Here is a tiny trained network, its code and every weight. The questions are about switching its units off for an input and a class, where a switched-off unit gives its printed mean instead of its output.

import numpy as np


def w(rows, s, z=0):
    codes = np.array(rows[::2]) - 128.0
    scale = np.full(codes.shape[1], s)
    scale[-1] = z or s
    return codes * scale


def f(y):
    return np.maximum(y, 0)


def log_softmax(a):
    a = a - a.max(-1, keepdims=True)
    return a - np.log(np.exp(a).sum(-1, keepdims=True))


def net(x, mask):
    res = np.array(x, float).reshape(1, 6) / 4 @ E
    y = f(res @ A[0][:, :-1].T + A[0][:, -1])
    res = res + np.where(mask, y, B[0][:, -1]) @ B[0][:, :-1]
    return log_softmax(res[-1] @ U[:, :-1].T + U[:, -1])


A, B = {}, {}
E = w([
[94,193,101,137,106,252],'x0',
[65,49,144,181,56,149],'x1',
[151,119,186,134,147,152],'x2',
[148,134,89,135,114,116],'x3',
[117,125,145,125,134,133],'x4',
[127,208,201,128,46,76],'x5',
],0.013)
A[0] = w([
[121,46,140,190,46,129,50],'n1',
[134,174,170,129,54,98,144],'n2',
[141,107,152,178,166,56,132],'n3',
[78,56,125,211,57,140,85],'n4',
[116,151,117,154,106,212,125],'n5',
[123,74,115,130,175,135,141],'n6',
[131,56,84,91,170,170,156],'n7',
[130,37,90,146,162,153,152],'n8',
[164,58,109,73,127,69,130],'n9',
[145,50,140,127,151,31,116],'n10',
[155,41,159,95,121,30,95],'n11',
[122,188,103,142,100,240,109],'n12',
[127,70,101,155,168,158,133],'n13',
[96,179,173,142,60,69,145],'n14',
[88,105,156,147,141,92,18],'n15',
[156,193,121,56,224,90,2],'n16',
[93,47,143,243,52,126,58],'n17',
[161,245,106,67,199,94,114],'n18',
[148,88,93,122,171,152,132],'n19',
[134,183,149,63,195,109,85],'n20',
[149,197,199,123,21,80,166],'n21',
[134,102,92,48,190,150,133],'n22',
],0.013,0.0044)
B[0] = w([
[158,111,164,195,119,68,199],'n1',
[137,105,118,61,39,207,206],'n2',
[79,201,108,123,168,147,180],'n3',
[146,83,192,169,140,73,213],'n4',
[82,197,82,109,175,123,190],'n5',
[136,109,125,91,117,168,171],'n6',
[152,86,118,60,78,154,193],'n7',
[166,81,100,80,71,176,194],'n8',
[84,152,112,128,149,134,183],'n9',
[70,200,65,111,197,137,206],'n10',
[67,207,90,117,196,140,210],'n11',
[33,245,53,158,220,109,213],'n12',
[159,107,46,119,62,176,179],'n13',
[154,93,100,98,113,174,216],'n14',
[111,131,125,143,123,130,148],'n15',
[169,99,176,234,121,72,201],'n16',
[161,106,218,198,132,57,219],'n17',
[151,82,192,193,110,84,221],'n18',
[150,110,115,82,106,136,172],'n19',
[163,107,171,155,134,121,186],'n20',
[151,90,75,51,71,201,249],'n21',
[194,82,110,111,110,147,181],'n22',
],0.011,0.02)
U = w([
[199,65,120,32,32,201,120],'0',
[75,226,104,147,212,131,6],'1',
[208,70,216,248,104,60,255],'2',
],0.013,0.00069)

Each question gives the input, the list of numbers given to net, and the class t.
The units are the neurons (one row each of A and B). Each row of codes is followed by its name. A weight is (code - 128) times the scale printed after its matrix; where a second scale follows, it is the last column's (A, B and U).
mask holds one flag per neuron, in row order. A switched-off neuron (its flag False) gives its mean, the last column of its row in B, instead of its output. The means were averaged over made-up inputs and are rounded, as every weight is.
A unit's drop is (log p(t) with every unit on - log p(t) with that unit switched off) / (log p(t) with every unit on - log p(t) with every unit switched off).
The circuit of an input: a set's keep is (log p(t) with only the set's units on - log p(t) with every unit switched off) / (log p(t) with every unit on - log p(t) with every unit switched off). Starting from the 12 units with the biggest drops (on a tie, the unit counted first), units are removed one at a time, each time the one whose removal leaves the highest keep (on an exact tie, the one counted first), for as long as the keep stays at least 0.8.
units of the circuit, in order: the units of the circuit, biggest drop first
k most important neurons: the k neurons with the biggest drops, biggest first
drop when u is switched off: that unit's drop, to one decimal
input [-8,8,3,-6,0,5], class 1: units of the circuit, in order : n11
input [-6,8,6,1,2,-6], class 2: 2 most important neurons : n17; n1
input [0,-4,2,0,4,-3], class 2: 3 most important neurons : n21; n2; n16
input [-8,7,-5,-4,5,8], class 0: 3 most important neurons : n21; n2; n14
input [3,7,8,0,-5,-5], class 2: 3 most important neurons : n17; n21; n4
input [5,7,-7,-5,1,-5], class 2: 2 most important neurons : n17; n4
input [-5,6,1,4,-4,7], class 0: 2 most important neurons : n21; n2
input [-5,8,2,-1,-5,-2], class 2: drop when n17 is switched off : 0.4
input [-3,2,-3,-1,1,-2], class 1: 2 most important neurons : n21; n2
input [6,8,-4,-8,-2,-2], class 2: 2 most important neurons : n17; n4
input [5,-6,7,-6,-6,2], class 2: drop when n18 is switched off : 1.0
input [8,-1,-8,1,-5,-5], class 1: drop when n12 is switched off : 3.3
